Below is a small trained network, with its code and all its weights. Each question gives an input and a class and asks what happens when units are switched off, that is, made to give their printed mean instead of their output.

import numpy as np


def w(rows, s, z=0):
    codes = np.array(rows[::2]) - 128.0
    scale = np.full(codes.shape[1], s)
    scale[-1] = z or s
    return codes * scale


def f(y):
    return y / 2 * (1 + np.tanh(0.7978845608 * (y + 0.044715 * y**3)))


def log_softmax(a):
    a = a - a.max(-1, keepdims=True)
    return a - np.log(np.exp(a).sum(-1, keepdims=True))


def net(x, mask):
    res = np.array(x, float).reshape(1, 8) / 4 @ E
    y = f(res @ A[0][:, :-1].T + A[0][:, -1])
    res = res + np.where(mask, y, B[0][:, -1]) @ B[0][:, :-1]
    return log_softmax(res[-1] @ U[:, :-1].T + U[:, -1])


A, B = {}, {}
E = w([
[126,119,130,127],'x0',
[126,120,130,125],'x1',
[131,135,125,128],'x2',
[12,168,131,170],'x3',
[107,157,168,32],'x4',
[130,140,125,129],'x5',
[105,130,2,79],'x6',
[121,112,131,126],'x7',
],0.0083)
A[0] = w([
[114,125,166,40,97],'n0',
[140,122,122,133,254],'n1',
[60,124,138,142,75],'n2',
[117,172,145,57,67],'n3',
[134,119,199,160,71],'n4',
[126,75,89,216,52],'n5',
[134,69,149,124,237],'n6',
[119,132,66,113,78],'n7',
[190,135,123,103,171],'n8',
[113,64,205,143,79],'n9',
[118,133,70,103,63],'n10',
[115,95,208,150,71],'n11',
[29,118,123,140,72],'n12',
[74,164,130,154,92],'n13',
[128,46,87,198,102],'n14',
[53,143,134,153,91],'n15',
[179,73,135,97,72],'n16',
[121,110,63,101,69],'n17',
[118,135,115,126,49],'n18',
[92,135,163,46,67],'n19',
[83,207,124,160,96],'n20',
[173,150,94,216,106],'n21',
[158,124,121,96,129],'n22',
[162,106,100,209,126],'n23',
[145,132,192,160,70],'n24',
[248,107,92,128,77],'n25',
[110,111,71,108,79],'n26',
[154,124,80,213,126],'n27',
[202,99,122,93,42],'n28',
[104,103,64,100,80],'n29',
[104,100,69,106,87],'n30',
[145,148,116,155,151],'n31',
[39,139,136,153,62],'n32',
],0.011,0.0097)
B[0] = w([
[115,95,122,61,162],'n0',
[74,169,90,173,255],'n1',
[169,79,115,149,143],'n2',
[133,93,183,82,141],'n3',
[211,186,65,95,148],'n4',
[149,95,189,59,145],'n5',
[91,164,103,156,232],'n6',
[180,179,155,123,143],'n7',
[77,75,118,192,183],'n8',
[186,183,103,140,150],'n9',
[197,162,154,113,138],'n10',
[189,180,81,99,151],'n11',
[161,88,139,156,168],'n12',
[172,41,124,124,154],'n13',
[114,120,185,52,158],'n14',
[166,54,128,167,165],'n15',
[132,93,106,141,140],'n16',
[193,169,135,163,143],'n17',
[212,81,147,89,110],'n18',
[141,102,177,29,148],'n19',
[158,67,135,151,163],'n20',
[116,124,137,46,156],'n21',
[121,112,193,164,144],'n22',
[106,131,149,48,165],'n23',
[215,218,88,117,143],'n24',
[127,77,119,167,168],'n25',
[180,189,138,137,142],'n26',
[111,133,193,51,171],'n27',
[204,2,143,190,139],'n28',
[211,208,132,143,152],'n29',
[182,209,134,136,149],'n30',
[97,144,121,108,146],'n31',
[189,37,116,185,162],'n32',
],0.0085,0.0083)
U = w([
[216,254,86,150,50],'0',
[25,153,104,160,255],'1',
[114,21,103,204,20],'2',
[8,169,98,151,211],'3',
[44,121,169,3,4],'4',
[13,172,82,169,172],'5',
[12,173,96,175,159],'6',
],0.0089,0.0086)

Each question gives the input, the list of numbers given to net, and the class t.
The units are the neurons (one row each of A and B). Each row of codes is followed by its name. A weight is (code - 128) times the scale printed after its matrix; where a second scale follows, it is the last column's (A, B and U).
mask holds one flag per neuron, in row order. A switched-off neuron (its flag False) gives its mean, the last column of its row in B, instead of its output. The means were averaged over made-up inputs and are rounded, as every weight is.
A unit's drop is (log p(t) with every unit on - log p(t) with that unit switched off) / (log p(t) with every unit on - log p(t) with every unit switched off).
The circuit of an input: a set's keep is (log p(t) with only the set's units on - log p(t) with every unit switched off) / (log p(t) with every unit on - log p(t) with every unit switched off). Starting from the 12 units with the biggest drops (on a tie, the unit counted first), units are removed one at a time, each time the one whose removal leaves the highest keep (on an exact tie, the one counted first), for as long as the keep stays at least 0.8.
circuit, biggest first: the units of the circuit, biggest drop first
most important unit: the unit with the biggest drop
k most important neurons: the k neurons with the biggest drops, biggest first
drop of u: that unit's drop, to one decimal
input [-5,1,-7,-5,3,7,7,-1], class 0: circuit, biggest first -> n29; n17
input [1,1,-3,5,8,-8,-4,6], class 4: 2 most important neurons -> n19; n0
input [-3,-4,5,-8,8,-5,-5,-1], class 2: circuit, biggest first -> n28; n8
input [-8,-6,-4,-1,-3,5,-7,4], class 0: circuit, biggest first -> n24; n4
input [-5,-6,-8,-4,-4,6,-8,-3], class 0: most important unit -> n24
input [-2,3,0,-7,5,7,-2,5], class 2: circuit, biggest first -> n28; n8
input [-8,-7,-2,-8,-2,4,3,-2], class 2: 2 most important neurons -> n28; n25
input [4,7,-4,-7,7,6,8,-2], class 0: 2 most important neurons -> n29; n17
input [3,-5,4,2,8,-8,-5,-5], class 4: 3 most important neurons -> n19; n0; n3
input [2,3,7,7,1,6,-5,0], class 2: drop of n32 -> 0.2
input [1,-2,-7,4,-8,-1,6,-3], class 4: drop of n23 -> 0.1
input [8,2,4,-1,1,-5,-6,-1], class 0: drop of n24 -> 0.3
